Below are the code and all the weights of a small trained network. Each question names an input and a class and asks about switching units off, where a switched-off unit gives its printed mean instead of its output.

import numpy as np


def w(rows, s, z=0):
    codes = np.array(rows[::2]) - 128.0
    scale = np.full(codes.shape[1], s)
    scale[-1] = z or s
    return codes * scale


def norm(h):
    return h / np.sqrt((h * h).mean(-1, keepdims=True) + 1e-5)


def f(y):
    return y / 2 * (1 + np.tanh(0.7978845608 * (y + 0.044715 * y**3)))


def log_softmax(a):
    a = a - a.max(-1, keepdims=True)
    return a - np.log(np.exp(a).sum(-1, keepdims=True))


def net(x, mask):
    res = np.array(x, float).reshape(1, 2) / 4 @ E
    u = 0
    for l in range(3):
        y = f(norm(res) @ A[l][:, :-1].T + A[l][:, -1])
        res = res + np.where(mask[u : u + 9], y, B[l][:, -1]) @ B[l][:, :-1]
        u += 9
    return log_softmax(norm(res)[-1] @ U[:, :-1].T + U[:, -1])


A, B = {}, {}
E = w([
[58,135,14,186],'x0',
[133,250,172,85],'x1',
],0.011)
A[0] = w([
[106,104,105,130,65],'L0N0',
[71,113,115,2,6],'L0N1',
[134,182,161,170,165],'L0N2',
[54,133,103,110,160],'L0N3',
[172,31,68,221,141],'L0N4',
[141,131,196,121,122],'L0N5',
[127,178,158,140,148],'L0N6',
[168,238,145,93,163],'L0N7',
[98,150,154,216,133],'L0N8',
],0.0063,0.0016)
B[0] = w([
[138,129,178,167,125],'L0N0',
[109,119,177,245,108],'L0N1',
[103,113,111,99,163],'L0N2',
[205,146,89,47,165],'L0N3',
[42,110,153,31,245],'L0N4',
[172,116,40,113,169],'L0N5',
[93,107,118,114,162],'L0N6',
[21,57,118,80,254],'L0N7',
[160,140,110,83,141],'L0N8',
],0.011,0.0032)
A[1] = w([
[120,197,141,124,98],'L1N0',
[123,148,118,130,68],'L1N1',
[109,244,116,110,113],'L1N2',
[85,138,67,167,76],'L1N3',
[150,111,113,157,4],'L1N4',
[140,36,109,146,114],'L1N5',
[121,184,139,126,91],'L1N6',
[172,115,95,113,80],'L1N7',
[108,181,58,236,62],'L1N8',
],0.011,0.0026)
B[1] = w([
[70,93,157,173,154],'L1N0',
[133,131,140,94,117],'L1N1',
[31,80,163,53,252],'L1N2',
[248,134,157,137,216],'L1N3',
[91,135,166,112,92],'L1N4',
[31,114,122,68,205],'L1N5',
[80,97,159,192,139],'L1N6',
[118,153,145,114,117],'L1N7',
[176,168,22,126,195],'L1N8',
],0.013,0.0038)
A[2] = w([
[45,225,187,171,3],'L2N0',
[115,63,209,142,196],'L2N1',
[82,254,165,135,147],'L2N2',
[104,32,125,218,95],'L2N3',
[243,133,201,112,224],'L2N4',
[141,147,41,139,123],'L2N5',
[155,121,152,142,124],'L2N6',
[59,131,141,88,115],'L2N7',
[86,133,79,141,157],'L2N8',
],0.016,0.003)
B[2] = w([
[142,40,116,37,148],'L2N0',
[81,195,100,181,197],'L2N1',
[66,12,86,102,154],'L2N2',
[162,70,159,5,134],'L2N3',
[75,227,108,192,175],'L2N4',
[71,201,180,176,172],'L2N5',
[128,157,104,134,122],'L2N6',
[200,128,138,150,244],'L2N7',
[127,161,167,159,177],'L2N8',
],0.014,0.011)
U = w([
[86,64,138,58,219],'0',
[56,233,124,171,199],'1',
[248,138,156,138,220],'2',
[151,119,82,158,11],'3',
[150,102,112,193,2],'4',
[159,152,119,136,35],'5',
],0.019,0.0063)

Each question gives the input, the list of numbers given to net, and the class t.
The units are the neurons (one row each of A and B). Each row of codes is followed by its name. A weight is (code - 128) times the scale printed after its matrix; where a second scale follows, it is the last column's (A, B and U).
mask holds one flag per neuron, layer by layer. A switched-off neuron (its flag False) gives its mean, the last column of its row in B, instead of its output. The means were averaged over made-up inputs and are rounded, as every weight is.
A unit's drop is (log p(t) with every unit on - log p(t) with that unit switched off) / (log p(t) with every unit on - log p(t) with every unit switched off).
The circuit of an input: a set's keep is (log p(t) with only the set's units on - log p(t) with every unit switched off) / (log p(t) with every unit on - log p(t) with every unit switched off). Starting from the 12 units with the biggest drops (on a tie, the unit counted first), units are removed one at a time, each time the one whose removal leaves the highest keep (on an exact tie, the one counted first), for as long as the keep stays at least 0.8.
circuit, biggest first: the units of the circuit, biggest drop first
most important unit: the unit with the biggest drop
k most important neurons: the k neurons with the biggest drops, biggest first
k most important neurons of layer l: the k neurons of layer l with the biggest drops, biggest first
drop when u is switched off: that unit's drop, to one decimal
input [2,-3], class 2: 2 most important neurons of layer 0 : L0N7, L0N4
input [-1,1], class 2: most important neuron of layer 2 : L2N4
input [-8,8], class 0: 2 most important neurons : L1N3, L2N2
input [-1,3], class 2: 4 most important neurons : L0N7, L2N7, L0N4, L2N4
input [-8,-7], class 1: 2 most important neurons : L2N1, L0N7
input [0,2], class 2: 2 most important neurons : L2N7, L2N4
input [-7,-6], class 1: 2 most important neurons : L2N1, L0N7
input [3,3], class 2: 2 most important neurons : L2N7, L0N4
input [-2,0], class 2: 4 most important neurons : L2N7, L1N2, L2N4, L2N1
input [8,-8], class 0: 4 most important neurons : L0N4, L2N3, L2N1, L2N4
input [2,-1], class 2: 2 most important neurons : L0N4, L1N8
input [0,3], class 2: 2 most important neurons of layer 1 : L1N5, L1N2
input [-3,1], class 2: 2 most important neurons of layer 0 : L0N7, L0N5
input [-7,8], class 0: circuit, biggest first : L2N2
input [7,-8], class 0: 2 most important neurons of layer 2 : L2N3, L2N1
input [5,-7], class 0: 2 most important neurons : L0N4, L2N3
input [3,-2], class 2: 2 most important neurons of layer 0 : L0N4, L0N5
input [-5,-3], class 1: drop when L0N7 is switched off : 1.5
input [-2,1], class 2: drop when L2N1 is switched off : 0.1
input [-6,-4], class 1: most important unit : L0N7
